Known rows, with every step that occurs
pabo, pomo, pime, pokos: +1.26	-5.25	-0.90	+0.80	-0.41	+1.38	+0.65	+3.90	-1.33	+4.29	-0.68	+1.46	+2.11	+1.18	-2.32	-3.14	-3.36	-1.82	-0.18	-3.96	+0.05	+4.75	-1.19	+0.81	+6.03	+0.53	+0.31	+1.39	+3.87	-5.49	-2.99	-1.97	+0.58	+3.55	-0.92	+2.24	-0.50	+1.02	+1.95	+0.73	-2.17
vugage, pime, zumeg, pokos, zibi, pomo: +1.67	-3.72	-2.89	-1.93	+1.47	-0.47	+0.65	+0.79	-3.12	+3.33	-2.69	-3.73	+1.26	-1.90	-1.42	-1.80	-4.20	-0.84	+0.37	-0.63	+0.39	+1.68	+2.39	-3.79	+2.46	+2.25	-1.50	+0.85	+2.16	-3.36	+2.34	-6.57	-4.05	-1.01	+1.58	+2.32	-1.50	-1.28	+1.85	+2.44	-4.30
pomo, zibi, pime, pabo: +0.65	-0.74	-0.33	-4.74	-0.17	+3.13	+0.76	+0.97	-4.28	+4.28	-1.69	+0.79	+0.43	+4.00	-0.42	-3.60	-5.02	-1.24	+5.00	+1.88	+0.33	+3.22	+1.32	-0.34	+0.94	-1.86	+2.66	+1.64	+1.91	-3.81	+1.66	-2.07	-1.67	-4.90	+2.96	+1.03	-1.59	-0.96	+0.33	+2.78	+0.90
pime, pokos, zibi, sodo, pabo, zumeg: -1.30	-3.96	-2.01	-1.08	+1.96	+0.92	+4.69	+1.77	-0.53	+0.46	-1.99	-1.14	-0.60	-1.60	+1.84	-1.89	-2.42	-0.13	+3.13	+0.62	+0.81	+3.57	+3.65	+1.77	+3.03	-0.22	+0.57	+2.82	+3.45	-2.99	+1.14	+3.14	+0.25	+0.63	-0.26	+1.45	+1.69	+0.41	+4.64	+1.89	-1.92
pabo, pokos, pime, sodo, zibi, pomo: -2.24	-2.47	-0.71	-3.61	+0.37	+1.71	+0.28	+1.17	-7.06	+3.01	-0.08	-3.27	+4.78	+0.78	-3.07	-3.53	-4.41	-0.66	+3.99	+0.10	-0.30	+2.69	+3.65	-5.26	+2.05	+3.59	+0.38	+0.21	+4.27	-6.38	+3.25	-2.11	-3.62	-1.53	+0.37	+1.11	-0.96	+0.38	-0.71	+0.88	-4.87
vugage, pokos, zibi, pomo, pime, sodo, pabo, zumeg: -0.39	-4.53	-2.15	-3.51	-2.97	-0.06	+5.02	+4.36	-0.60	+1.90	-1.89	-0.64	+0.33	-3.05	+0.31	-0.57	-0.11	-0.72	+0.09	-2.21	+0.99	+1.88	+4.96	-2.08	+0.64	+1.00	-0.11	+3.69	+6.54	-3.96	+0.98	+2.78	-4.88	+1.12	-0.30	+3.43	+3.28	+1.19	+1.77	-3.95	-3.76
zibi, sodo, pabo, zumeg: -0.97	-2.21	-0.25	+0.26	+2.05	+1.59	+3.96	+1.84	-3.30	+5.17	+1.84	-1.00	-1.52	+4.47	-0.02	-3.96	-0.08	+2.72	+1.43	+3.70	-1.85	+0.53	-0.07	+1.63	+3.57	-0.66	+3.05	+4.37	+4.05	-5.01	+2.85	+0.71	+0.10	-2.79	+2.23	+1.23	+1.59	+1.37	+2.59	+0.72	-2.19
pomo, zumeg, pokos, zibi, pime: +0.48	-2.86	-2.07	+0.42	+1.23	+1.03	+2.81	+0.82	+0.39	+2.43	-3.01	-0.28	+0.45	-2.18	-2.28	-0.70	-3.61	-0.11	+4.31	-0.04	+2.08	+3.22	+1.54	+2.02	+2.65	-1.25	+2.80	+0.58	-1.19	-2.60	-3.68	-2.33	-1.97	+1.99	-0.03	+1.19	-0.38	+1.82	+2.86	+4.11	-2.34
pokos, zibi, sodo, pabo, pomo, pime, zumeg: -0.31	-3.77	-1.18	-1.11	-0.49	+0.82	+2.86	+0.61	-1.44	+3.40	-1.01	-3.42	-1.64	+0.23	+1.18	-1.55	-3.06	-0.92	-0.56	+0.41	-1.63	+0.33	+1.61	-1.19	+2.83	-0.75	+3.41	+3.36	+4.83	-5.03	+1.49	+3.81	-1.59	-1.82	+1.82	+4.59	+0.72	+0.43	+0.80	+1.71	-4.51
sodo, zibi, pime, pabo, pomo, zumeg: +0.21	-1.68	-0.70	-1.42	+0.46	+0.96	-0.24	+0.11	-5.05	+5.36	+0.14	-1.88	+2.84	+0.08	-3.69	-1.07	-5.54	-1.98	+5.03	+0.52	+0.20	+2.85	+0.03	+1.31	+2.55	-0.14	+2.70	+3.76	+0.13	-4.85	+2.37	-0.56	-1.07	-1.49	+1.71	+0.66	-0.93	-1.14	+1.78	+4.29	-0.71
pokos, zibi, pomo, zumeg: +0.99	-3.03	-0.69	-0.10	-2.07	+0.90	+4.75	+5.52	+1.41	+2.78	-6.22	-1.87	-0.78	-3.76	-0.21	-1.24	-1.18	+0.46	+1.64	-0.73	+2.86	+3.02	+1.89	+0.13	-0.59	-0.15	+4.15	+1.26	+2.38	-3.07	+1.56	+0.40	-4.25	-1.83	-0.07	+2.95	-0.02	+0.15	+4.49	+0.61	-3.94
pomo, pabo, zumeg, pime, sodo, zibi, pokos: -0.73	-3.18	-0.25	+0.53	-1.52	-1.92	+1.72	+0.78	-0.54	+3.15	+0.52	-0.45	+2.34	-0.88	-1.38	-0.51	-0.56	+0.35	+0.76	-0.48	-0.82	-0.25	+3.29	-0.75	+4.25	+4.13	+0.87	+2.98	+3.30	-4.64	+0.14	-0.15	-0.04	+3.62	+0.82	+2.45	+3.78	+4.84	+3.70	+2.26	-1.75
vugage, zumeg, pabo, pokos, zibi, pomo, pime, sodo: -0.60	-3.30	+0.48	-2.15	-0.62	-0.97	+0.04	-0.16	-0.66	+4.42	-1.72	-2.71	+1.80	-1.56	-1.36	-1.82	+0.12	-0.40	-0.74	-1.56	-0.45	-1.68	+4.50	-4.06	+0.01	+1.51	+0.72	+1.34	+4.25	-1.98	+1.76	-1.61	-2.33	-2.86	+0.82	+4.94	+0.38	-1.12	+1.37	+1.02	-5.23
pomo, zumeg, pabo, pokos: +0.33	-2.30	+2.30	+0.89	+0.80	+2.21	+1.40	+2.14	+0.86	+4.21	-2.40	+1.10	+0.71	+0.76	-2.95	-0.73	-1.62	+0.89	+3.38	+1.15	-0.06	-0.48	+2.19	+0.83	+2.41	+0.80	+1.53	+2.03	+1.97	-3.08	-0.99	-1.45	+0.75	-1.83	+0.64	+1.53	-2.32	+1.07	+3.41	+1.12	-3.38
pomo, zibi, sodo, pabo: -0.24	-0.29	+0.86	-2.45	+0.09	+3.29	+3.33	+2.25	-4.10	+4.71	-1.05	-0.45	+0.33	+4.92	+2.09	-3.37	-3.79	+0.14	+3.69	+2.59	-1.45	+1.72	+2.68	-0.20	+2.48	-2.28	+3.11	+1.97	+3.48	-3.76	+2.19	+1.56	-1.41	-6.13	+2.25	+0.49	-0.64	-0.69	+0.35	+0.55	+0.23
pime, zumeg, pabo, pomo, zibi, pokos: +0.60	-2.55	+1.86	-1.39	-1.98	+1.12	-0.39	+2.16	+0.13	+5.60	-3.02	-2.26	+1.31	+3.41	-1.30	-0.24	-4.57	-0.76	+2.45	-0.75	+0.50	-1.89	+2.62	-0.94	+1.92	+2.22	-3.09	+3.14	+4.52	-2.49	-0.28	-1.03	-1.41	-1.59	-1.32	+3.93	-3.32	+0.17	+2.18	+0.35	-1.18
pime, sodo, zibi, pokos, vugage, zumeg, pabo, pomo: -2.59	-0.45	-0.04	-1.44	-1.71	-0.51	+1.04	+0.21	-4.40	+3.28	-0.08	-5.66	+4.95	-0.48	-2.16	-0.26	-4.22	-2.03	+3.69	-1.13	+1.51	+0.74	+2.61	-0.48	+2.15	+3.91	-0.16	+3.50	+1.67	-1.66	+3.64	-0.38	-3.13	+0.54	-1.85	+1.68	+0.17	+0.49	+0.10	+1.40	+1.19
zibi, pomo, pime, pabo, zumeg: +2.20	-3.58	-0.64	-1.67	-1.34	-0.15	+3.64	+5.20	-1.44	+3.77	-3.77	+0.09	+1.00	+2.25	-2.75	-4.30	+0.27	+0.92	-0.74	-0.68	-0.29	+2.63	-1.63	-0.53	+0.30	+3.11	+2.88	+1.62	+4.70	-6.68	+1.66	-2.57	-2.92	-1.68	+1.20	+4.24	+1.79	+1.84	+3.37	-0.62	-4.56
pime, sodo, pabo, pomo, zibi: -1.17	-1.69	+0.66	-1.25	-1.82	+2.18	+1.29	+1.83	-5.61	+6.15	-0.67	-0.39	+2.04	+4.75	+1.73	-1.27	-4.45	-0.24	+1.49	+1.21	-1.37	+0.05	+2.19	-0.71	+2.13	+1.98	+0.63	+4.83	+6.47	-3.99	+1.67	-1.41	-0.07	-1.53	+0.31	+1.65	+2.66	+0.80	-2.27	-1.85	+0.11
zumeg, pabo, pokos, zibi, pomo, pime: +0.71	-1.99	+1.13	-4.01	-1.79	+1.70	+0.69	+3.55	-0.63	+1.85	-3.72	-0.93	+1.89	-1.87	-2.27	-1.69	-1.67	-0.34	+2.53	-0.35	-1.18	-0.76	+3.36	-2.61	-0.02	+2.70	+1.21	+0.81	+3.29	-3.04	+0.61	+0.11	-2.12	-4.02	+1.70	+2.75	-2.74	-0.35	+1.64	+0.11	-4.95
sodo, pabo, pomo, zibi, pokos: -0.61	-1.51	+0.61	-0.90	-2.70	+2.17	+1.31	+7.35	-4.14	+5.49	-1.43	+0.84	-0.74	+3.27	+0.63	-0.88	-5.37	+1.07	+5.04	-1.90	-0.59	+1.41	+2.55	-0.30	+2.32	-0.23	-0.02	+3.91	+6.13	-2.97	-2.40	+0.12	+0.69	-1.51	+0.99	+0.94	-1.18	+0.87	+1.02	-1.38	+0.82
zibi, pime, sodo, pabo, pokos, vugage: -2.65	-1.35	-1.75	-3.81	+1.85	+1.02	+0.60	-1.80	-8.16	+2.47	+3.83	-2.97	-2.54	+2.11	-3.08	-4.02	-4.69	+0.06	+3.57	+2.99	-0.02	+2.15	+0.91	-2.24	+1.29	+2.03	+3.26	+4.47	+2.20	-4.18	+2.99	-6.50	-1.76	-0.55	+2.02	+0.21	+0.69	+2.90	-4.21	+2.82	-2.11
pomo, zumeg, pabo, pokos, vugage: +0.21	-1.43	+1.58	+0.27	+0.91	+1.87	+1.64	+2.51	+0.99	+2.70	-2.13	-0.63	-0.07	+0.57	-3.62	-0.17	-2.72	+1.06	+4.03	+0.82	+0.40	+0.91	+1.47	+0.73	+2.03	+2.21	+1.67	+1.79	+0.96	-3.30	-0.84	-1.93	+0.22	-2.05	+0.27	+1.46	-3.12	+2.03	+3.05	+1.39	-2.63
pomo, pime, pabo, pokos: +0.63	-3.18	+0.06	-2.87	+0.75	+2.42	+1.43	+1.66	-2.73	+1.58	-0.86	+1.11	+2.25	+1.62	-2.05	-3.81	-2.57	-1.21	+0.91	-0.46	-2.39	+1.71	+1.19	-2.47	+3.34	+1.27	+2.64	+1.92	+4.60	-6.96	-0.03	-0.62	-0.81	-2.12	+3.32	+3.00	-0.66	+0.73	+0.20	+2.12	-3.76
zibi, pime, pokos, vugage, zumeg, pabo: -0.45	-1.88	-2.51	-3.66	+3.63	-0.23	+0.43	-1.36	-2.94	+1.81	+2.04	-1.49	-2.41	-1.08	-3.72	-4.00	-3.53	-0.72	+4.44	+0.86	+1.83	+4.56	-0.12	+1.28	+2.11	+0.63	+0.76	+2.27	-1.53	-1.36	+0.71	-7.35	-0.73	+1.42	+0.52	+0.37	-2.35	+0.77	+1.44	+5.17	-0.64
zibi, pomo, pime, pabo: +2.51	-2.66	-0.32	-2.78	-1.11	+0.68	+3.78	+5.17	-2.56	+3.15	-4.25	+0.29	+1.12	+1.45	-2.40	-5.19	-0.62	+0.02	-0.08	+0.02	-0.58	+2.24	-1.24	-0.78	+0.02	+2.64	+3.69	+1.81	+4.11	-5.89	+1.77	-3.76	-3.66	-2.49	+1.78	+3.45	+0.83	+0.87	+1.21	+0.03	-4.04
sodo, zibi, pokos, vugage: -1.91	+0.95	-0.85	-2.19	-0.88	+1.17	+3.34	+3.93	-4.19	-0.09	+0.08	-4.83	+3.50	-4.02	-2.44	-0.97	-5.55	-1.13	+7.24	-1.83	+2.50	+4.99	+2.40	-0.18	+2.97	+1.64	+1.70	+2.18	-1.15	-2.91	+2.90	+0.93	-5.40	-0.05	-0.42	-1.52	-3.93	+0.39	+2.82	+3.51	+1.57
pime, pabo, zumeg, pokos, zibi, sodo: +0.52	-2.58	-1.70	-2.14	+1.00	+1.92	+3.14	+2.65	+0.02	+1.89	-3.87	-1.15	+3.31	+3.33	-0.09	-1.83	-1.95	+1.13	+3.48	+2.28	-0.51	+0.58	+1.72	+2.29	+1.57	+1.84	-0.18	+3.01	+3.37	-4.54	+0.31	+2.12	-0.35	-3.56	+1.64	+3.10	+1.71	+0.21	+4.27	+1.97	+0.06
pabo, zumeg, pime, sodo: -1.42	-3.35	+0.01	+0.58	-0.37	+0.31	+2.72	-1.01	-0.05	+4.87	+0.72	-0.69	+2.20	+0.80	-0.23	-1.69	+0.75	+1.93	-1.72	+0.78	+0.17	+1.31	-0.05	+0.64	+5.89	+2.09	+1.59	+4.32	+4.21	-5.54	+2.67	-4.50	-1.68	+2.30	+0.40	+3.27	+3.09	+1.91	+2.48	+1.58	-3.84
pabo, pokos, pime, sodo, zibi: -2.84	-2.19	-0.66	-3.48	+1.21	+2.59	-0.26	-0.65	-6.84	+2.78	+1.57	-2.46	+5.24	+0.57	-2.29	-2.87	-4.95	-1.03	+4.26	+0.44	-0.98	+2.65	+3.76	-4.81	+3.77	+2.51	+0.22	+0.58	+3.79	-6.40	+2.75	-1.03	-2.51	-0.76	+1.07	+0.51	-1.65	+0.04	-0.67	+1.95	-3.98
vugage, pokos, zibi, pime, pabo, pomo, zumeg: +0.43	-4.71	-2.31	-2.92	-1.31	+2.01	+2.43	+3.90	+0.38	+2.78	-1.88	+0.54	-0.99	-2.02	-1.80	-0.90	-2.68	-2.13	+3.42	-1.35	+2.49	+2.40	+3.61	+0.75	+1.96	-2.54	+0.28	+4.20	+3.81	-2.59	-1.36	+1.62	-2.10	+0.05	+0.87	+2.66	-0.13	-0.58	+1.85	+0.02	-0.78

Rows
-1.74	-2.68	+0.02	-2.59	+1.01	+0.04	-1.43	-2.43	-1.75	+4.90	+0.84	-2.56	+0.60	-1.23	-1.42	-1.94	-0.93	-0.34	+1.50	+0.42	+0.10	-1.78	+4.62	-3.00	+0.63	-0.49	+0.44	+2.59	+2.64	-0.76	+2.18	-2.57	-1.09	-2.88	+1.71	+3.33	-0.71	-1.84	+0.90	+3.11	-3.25
vugage, zumeg, pabo, pokos, zibi, pime, sodo
+0.83	-3.76	-1.87	+2.57	+0.11	+0.56	+0.32	+3.26	-2.01	+4.91	-1.94	-1.99	+2.27	+3.02	-4.02	-0.51	-5.22	-0.52	+1.57	-2.18	+1.42	+3.68	-1.22	+1.19	+4.93	+3.01	-0.18	+1.27	+1.66	-4.11	-2.77	-5.50	+0.41	+2.27	-1.44	+1.93	+0.17	+2.53	+0.81	+0.65	-0.38
pabo, pomo, zumeg, pokos, vugage, pime, sodo
-2.00	+0.69	-0.75	-2.91	-0.37	-0.47	+2.84	+1.85	-3.00	+0.17	-0.31	-5.19	+3.28	-4.55	-1.82	-0.39	-4.83	-0.99	+6.05	-1.95	+1.46	+2.80	+3.39	-0.79	+3.38	+1.91	+1.52	+3.83	+0.21	-2.40	+2.80	-1.28	-4.38	-0.74	+1.00	+1.15	-2.27	-0.68	+2.17	+5.27	+0.60
sodo, zibi, pokos, vugage, zumeg, pime, pabo
-2.74	-3.01	+0.00	-1.35	+0.59	-0.73	+1.03	-2.38	-1.47	+4.22	+1.04	-2.73	+0.30	-3.36	+1.91	-0.88	-1.00	+0.75	-0.91	-0.64	-0.96	-1.57	+5.95	-4.08	+3.75	-0.31	+1.71	+5.14	+5.59	-2.27	+1.85	-4.70	-1.75	-1.07	+2.31	+4.35	+2.33	-1.50	-1.03	+3.73	-4.96
vugage, zumeg, pime, sodo, pabo, pokos, zibi
+1.41	-3.75	-1.97	-1.20	+1.28	-0.33	+2.33	+2.21	-1.44	+1.85	-4.68	-0.13	-0.43	-4.00	-1.37	-1.67	-2.57	-1.64	+2.08	-0.47	+1.15	+3.67	+1.77	-0.18	+2.44	+1.53	+0.58	+0.20	+1.54	-1.47	+2.40	-3.94	-0.02	+0.62	+1.61	+1.52	-0.69	-0.85	+4.90	+1.27	-3.93
vugage, pime, pokos, zibi, pomo, zumeg, pabo
-1.20	+0.02	-0.07	-3.44	-1.85	+0.97	+3.12	+3.83	-0.74	+0.74	-3.18	-2.52	+0.30	+0.74	+0.08	-1.54	-4.84	-0.33	+5.41	-2.23	+2.25	+3.43	+3.82	-1.46	+2.41	+0.19	+1.43	+1.53	+2.81	-1.77	-0.17	-2.16	-3.06	-2.74	+1.02	+2.90	-2.18	+0.70	+1.57	+2.97	+1.65
pomo, zibi, pokos, vugage, zumeg, pime, pabo
+0.32	-2.69	-2.05	-1.42	-0.90	-0.65	+3.08	+4.46	-1.89	+3.11	-1.81	-0.02	+0.34	-0.52	-0.07	+0.02	-2.04	+2.74	+2.17	-1.37	-1.80	+1.76	+1.85	-0.45	+1.01	+2.65	+0.33	+2.49	+4.41	-5.00	-2.41	-0.12	-1.31	+0.76	+1.04	+2.46	+2.10	+2.62	+3.56	-0.73	-3.96
sodo, pabo, zumeg, pokos, zibi, pomo, pime
-2.72	+0.21	-0.03	-2.93	-2.08	+0.07	+3.41	+2.07	-2.86	+1.41	-1.37	-3.19	-0.42	+0.62	+1.03	-0.91	-4.99	-0.12	+4.58	-1.87	+1.60	+2.69	+4.53	-2.48	+2.53	+0.88	+1.71	+2.36	+3.62	-1.51	+0.40	-2.70	-3.16	-0.82	+0.30	+2.46	-0.19	+2.07	-0.49	+1.76	+0.76
pomo, zibi, pokos, vugage, zumeg, pime, sodo, pabo
-0.43	-1.69	-2.17	+0.13	+0.95	+0.19	+1.44	+1.80	-4.92	+3.29	+0.78	-3.28	-1.67	+1.71	-2.44	-0.86	-5.14	+0.10	+1.09	+0.12	-0.10	+4.23	-1.71	-0.80	+3.70	+3.90	+2.04	+3.02	+2.35	-4.56	+2.83	-5.98	+0.08	+0.43	+1.59	+1.40	-0.08	+2.75	-0.17	+0.38	-0.96
pokos, vugage, pime, sodo, pabo, pomo, zumeg
+0.59	-1.20	-3.01	-4.15	+0.61	-0.06	+1.03	+0.78	-5.68	+2.57	-1.88	-1.09	+7.22	+0.65	-2.43	-2.71	-4.70	-0.72	+4.74	+1.22	-1.62	+1.79	+2.22	-1.37	+1.77	+5.72	-1.29	-0.76	+0.70	-4.78	-1.73	-4.06	-3.19	+2.29	-0.20	+0.44	+1.26	+2.44	-0.21	+1.65	-1.46
zumeg, pokos, pime, sodo, zibi, pomo, pabo
-1.22	-0.31	-0.62	-1.60	-1.83	-0.96	+0.79	+2.88	-2.83	+2.14	+0.46	-4.67	+3.75	-3.25	-3.81	+0.19	-4.82	-1.86	+4.95	-4.41	+0.96	+3.32	+1.47	-0.72	+3.35	+2.13	+0.65	+1.48	-0.19	-2.63	+0.57	+1.29	-3.29	+1.07	-0.67	+1.36	-3.57	+0.47	+3.16	+2.85	+0.12
sodo, zibi, pokos, vugage, zumeg, pabo, pomo, pime
-1.11	-1.70	-0.97	-0.66	-1.48	-0.68	+1.85	+5.05	-0.48	+1.61	-0.26	-2.88	-1.05	-0.45	-4.10	-2.34	-2.57	+0.01	+3.36	-4.12	+2.22	+3.05	-0.11	-0.28	+3.06	+1.77	+1.00	+1.28	+1.65	-1.66	-2.12	-2.38	-1.98	+2.30	-0.51	+3.10	-3.17	+3.07	+2.82	+1.93	-0.01
zibi, pokos, vugage, zumeg, pabo, pomo, pime
-0.97	-3.07	-2.01	-1.64	-0.67	-0.25	+3.02	-1.55	-3.07	+2.10	+0.01	-0.24	+2.54	-0.07	+0.52	-0.78	-2.25	-0.57	-0.71	-0.58	-2.43	+1.61	+1.15	-1.26	+3.35	+2.66	+2.34	+2.04	+4.09	-5.95	-0.74	+0.53	-1.76	+3.49	+1.01	+3.40	+3.96	+3.56	+0.01	+0.40	-4.25
pomo, pime, sodo, pabo, zumeg, pokos, zibi
-1.47	-3.37	-1.94	-0.95	-1.18	+0.56	+1.61	-0.33	-3.12	+4.17	-0.95	-1.83	-2.49	-1.02	-0.53	-0.81	-3.82	-0.99	+1.92	+0.85	+1.07	+1.86	+0.97	+0.17	+1.20	-0.71	+4.36	+3.75	+2.96	-3.20	+1.08	-0.38	-0.80	+1.14	+1.30	+3.01	+2.19	+1.71	-0.09	+2.07	-3.02
pokos, zibi, pime, sodo, pabo, pomo, zumeg
-0.08	-5.10	-1.84	-2.79	-1.03	+1.18	+3.46	+2.39	-0.28	+2.70	+0.00	-1.87	-0.69	-1.07	+0.33	-1.06	-2.27	-2.20	-0.04	-1.62	-0.33	+0.53	+4.73	-1.77	+3.61	-1.74	-0.41	+4.41	+6.12	-4.11	-0.30	+4.33	-3.31	-0.17	+0.44	+3.84	+0.50	-0.27	+0.22	-1.31	-3.23
vugage, pokos, zibi, sodo, pabo, pomo, pime, zumeg
+1.12	-2.31	-2.56	-2.03	+1.46	+1.15	-0.02	+2.13	-3.37	+3.39	-0.99	-1.10	-0.92	+3.90	-5.32	-2.99	-5.68	-0.26	+5.05	+1.03	+1.05	+3.31	-2.17	+2.42	+1.84	+1.64	+1.78	+3.14	+0.33	-4.14	-2.41	-6.32	+0.32	-0.49	+1.40	+1.92	-0.84	+2.29	-0.18	+4.02	+0.45
zibi, pime, pabo, pomo, zumeg, pokos, vugage
-2.93	-1.89	-1.94	-3.09	+2.40	-0.14	-0.14	-2.79	-7.48	+3.64	+4.56	-3.55	-2.92	+1.66	-2.77	-3.72	-3.86	+0.33	+2.59	+2.02	+0.17	+1.67	+1.78	-3.03	+1.20	+1.03	+2.80	+4.41	+2.48	-3.43	+2.83	-6.84	-1.57	-0.64	+1.99	+1.22	+1.12	+2.10	-3.44	+3.52	-2.42
zibi, pime, sodo, pabo, pokos, vugage, zumeg
-0.14	-2.03	-3.23	-0.92	+0.39	-1.27	+1.63	+2.13	-3.64	+2.47	-0.84	-5.08	+5.07	+0.52	-3.52	-0.21	-3.73	+1.04	+2.73	-1.58	+1.36	+4.82	+0.64	-0.69	+2.59	+5.88	-1.84	+0.49	+0.33	-5.01	+2.11	-3.87	-3.73	+0.66	-1.50	+0.75	+1.02	+2.10	+3.67	+0.63	-1.02
pabo, zumeg, pokos, vugage, pime, sodo, zibi, pomo
+0.28	-5.36	-0.23	+2.91	-0.43	+0.70	+2.67	+2.68	+2.11	+4.39	-3.35	-0.98	-0.20	-0.06	-1.48	-1.16	-2.70	-0.91	+0.34	-1.83	+1.64	+2.66	+0.32	+2.75	+6.46	-0.72	+2.62	+2.91	+3.46	-3.73	-2.29	-1.66	+1.12	+2.13	-0.98	+4.05	+1.18	+1.04	+2.42	+2.57	-3.47
pabo, pomo, zumeg, pime, pokos, zibi, sodo
+0.91	-0.85	-0.79	-3.28	-0.14	-1.87	+1.93	+1.51	-2.99	+2.09	-1.50	-4.15	+4.45	-4.39	-2.90	-0.97	-3.49	-1.94	+2.87	-2.77	+0.08	+3.98	+1.85	-1.25	+1.06	+3.75	+0.82	+0.84	-0.44	-3.66	+3.03	-1.36	-4.60	-0.85	-0.90	+1.41	-1.59	-0.99	+3.11	+2.15	-2.83
sodo, zibi, pomo, pime, pokos, vugage, zumeg, pabo
+1.47	-1.68	-1.20	-2.56	-1.04	-0.68	+2.29	+3.03	-3.67	+2.95	-2.92	-2.68	+6.96	-1.15	-2.89	-0.94	-3.36	-0.82	+3.02	-1.90	-0.70	+3.14	+1.38	-0.70	+1.28	+3.90	+0.63	+1.11	+1.26	-6.16	+1.62	+0.27	-4.58	-1.52	-0.10	+1.62	+0.70	-0.20	+3.38	+1.33	-2.76
sodo, zibi, pomo, pime, pabo, zumeg, pokos
-0.03	-3.72	-2.45	-0.24	+1.05	-0.77	+0.75	+0.99	-0.96	+4.77	-0.16	-2.15	+1.52	-0.58	+0.00	-1.49	-2.36	+0.12	+0.69	-2.75	-1.25	+0.61	+3.10	-1.10	+3.48	-1.68	+0.44	+1.52	+2.85	-2.49	-3.64	-0.41	-0.99	-0.34	+0.93	+3.82	+0.89	-0.78	+1.62	+2.96	-2.44
vugage, zumeg, pokos, zibi, sodo, pabo, pomo, pime
